Here is a tiny trained network, its code and every weight. The questions are about switching its units off for an input and a class, where a switched-off unit gives its printed mean instead of its output.

import numpy as np


def w(rows, s, z=0):
    codes = np.array(rows[::2]) - 128.0
    scale = np.full(codes.shape[1], s)
    scale[-1] = z or s
    return codes * scale


def norm(h):
    return h / np.sqrt((h * h).mean(-1, keepdims=True) + 1e-5)


def f(y):
    return y / 2 * (1 + np.tanh(0.7978845608 * (y + 0.044715 * y**3)))


def log_softmax(a):
    a = a - a.max(-1, keepdims=True)
    return a - np.log(np.exp(a).sum(-1, keepdims=True))


def net(x, mask):
    res = np.array(x, float).reshape(1, 5) / 4 @ E
    u = 0
    for l in range(2):
        y = f(norm(res) @ A[l][:, :-1].T + A[l][:, -1])
        res = res + np.where(mask[u : u + 3], y, B[l][:, -1]) @ B[l][:, :-1]
        u += 3
    return log_softmax(norm(res)[-1] @ U[:, :-1].T + U[:, -1])


A, B = {}, {}
E = w([
[174,68,234],'x0',
[128,64,42],'x1',
[97,165,2],'x2',
[225,122,85],'x3',
[75,184,224],'x4',
],0.0061)
A[0] = w([
[175,247,157,6],'0.n0',
[132,208,146,131],'0.n1',
[151,87,104,233],'0.n2',
],0.015,0.0017)
B[0] = w([
[141,4,149,254],'0.n0',
[119,54,73,225],'0.n1',
[169,133,94,221],'0.n2',
],0.018,0.0034)
A[1] = w([
[6,101,117,6],'1.n0',
[168,134,166,32],'1.n1',
[132,133,176,160],'1.n2',
],0.018,0.0022)
B[1] = w([
[86,119,134,253],'1.n0',
[232,100,252,158],'1.n1',
[98,221,186,175],'1.n2',
],0.011,0.0047)
U = w([
[167,240,51,199],'0',
[6,185,157,115],'1',
[85,227,57,2],'2',
[152,44,147,95],'3',
[204,113,73,123],'4',
[198,189,246,160],'5',
[79,86,108,152],'6',
],0.017,0.0061)

Each question gives the input, the list of numbers given to net, and the class t.
The units are the neurons (one row each of A and B). Each row of codes is followed by its name. A weight is (code - 128) times the scale printed after its matrix; where a second scale follows, it is the last column's (A, B and U).
mask holds one flag per neuron, layer by layer. A switched-off neuron (its flag False) gives its mean, the last column of its row in B, instead of its output. The means were averaged over made-up inputs and are rounded, as every weight is.
A unit's drop is (log p(t) with every unit on - log p(t) with that unit switched off) / (log p(t) with every unit on - log p(t) with every unit switched off).
The circuit of an input: a set's keep is (log p(t) with only the set's units on - log p(t) with every unit switched off) / (log p(t) with every unit on - log p(t) with every unit switched off). Starting from all 6 units, units are removed one at a time, each time the one whose removal leaves the highest keep (on an exact tie, the one counted first), for as long as the keep stays at least 0.8.
units of the circuit, in order: the units of the circuit, biggest drop first
unit that matters most: the unit with the biggest drop
k most important neurons: the k neurons with the biggest drops, biggest first
top k neurons in layer l: the k neurons of layer l with the biggest drops, biggest first
input [-4,3,1,-3,-6], class 2: 2 most important neurons : [0.n0, 1.n1]
input [3,6,-8,-5,-3], class 5: unit that matters most : 0.n1
input [-7,3,0,-3,-7], class 2: 3 most important neurons : [0.n0, 1.n1, 0.n1]
input [3,-3,-2,-1,-6], class 5: 3 most important neurons : [0.n1, 0.n0, 1.n1]
input [1,7,-3,-5,0], class 1: units of the circuit, in order : [0.n0, 0.n1]
input [7,-7,2,7,3], class 3: top 2 neurons in layer 0 : [0.n0, 0.n1]
input [2,-5,-6,8,7], class 3: 2 most important neurons : [0.n0, 0.n1]
input [8,0,-7,7,-4], class 5: units of the circuit, in order : [0.n1, 0.n0]
input [-3,-6,2,-6,1], class 6: 2 most important neurons : [0.n1, 0.n0]
input [-8,8,1,-5,2], class 1: 3 most important neurons : [1.n0, 0.n2, 0.n1]
input [6,4,-7,-8,-6], class 5: units of the circuit, in order : [0.n1, 0.n0, 1.n2]
input [3,7,-1,-2,7], class 1: 2 most important neurons : [0.n2, 0.n0]
input [-1,-8,-5,8,7], class 3: top 2 neurons in layer 0 : [0.n0, 0.n1]
input [-4,0,2,7,-5], class 0: unit that matters most : 0.n0
input [3,-3,-2,5,-5], class 5: 3 most important neurons : [0.n1, 1.n1, 0.n0]
input [-8,8,-1,-7,-8], class 2: 2 most important neurons : [0.n0, 0.n1]
input [5,0,-2,-7,2], class 1: top 2 neurons in layer 0 : [0.n2, 0.n0]
input [-4,6,-8,-7,2], class 1: top 2 neurons in layer 0 : [0.n0, 0.n1]
input [3,-6,-1,2,2], class 3: top 2 neurons in layer 0 : [0.n0, 0.n1]
input [1,-7,6,1,5], class 6: units of the circuit, in order : [0.n1]
input [4,-1,-3,6,0], class 5: top 2 neurons in layer 0 : [0.n1, 0.n0]
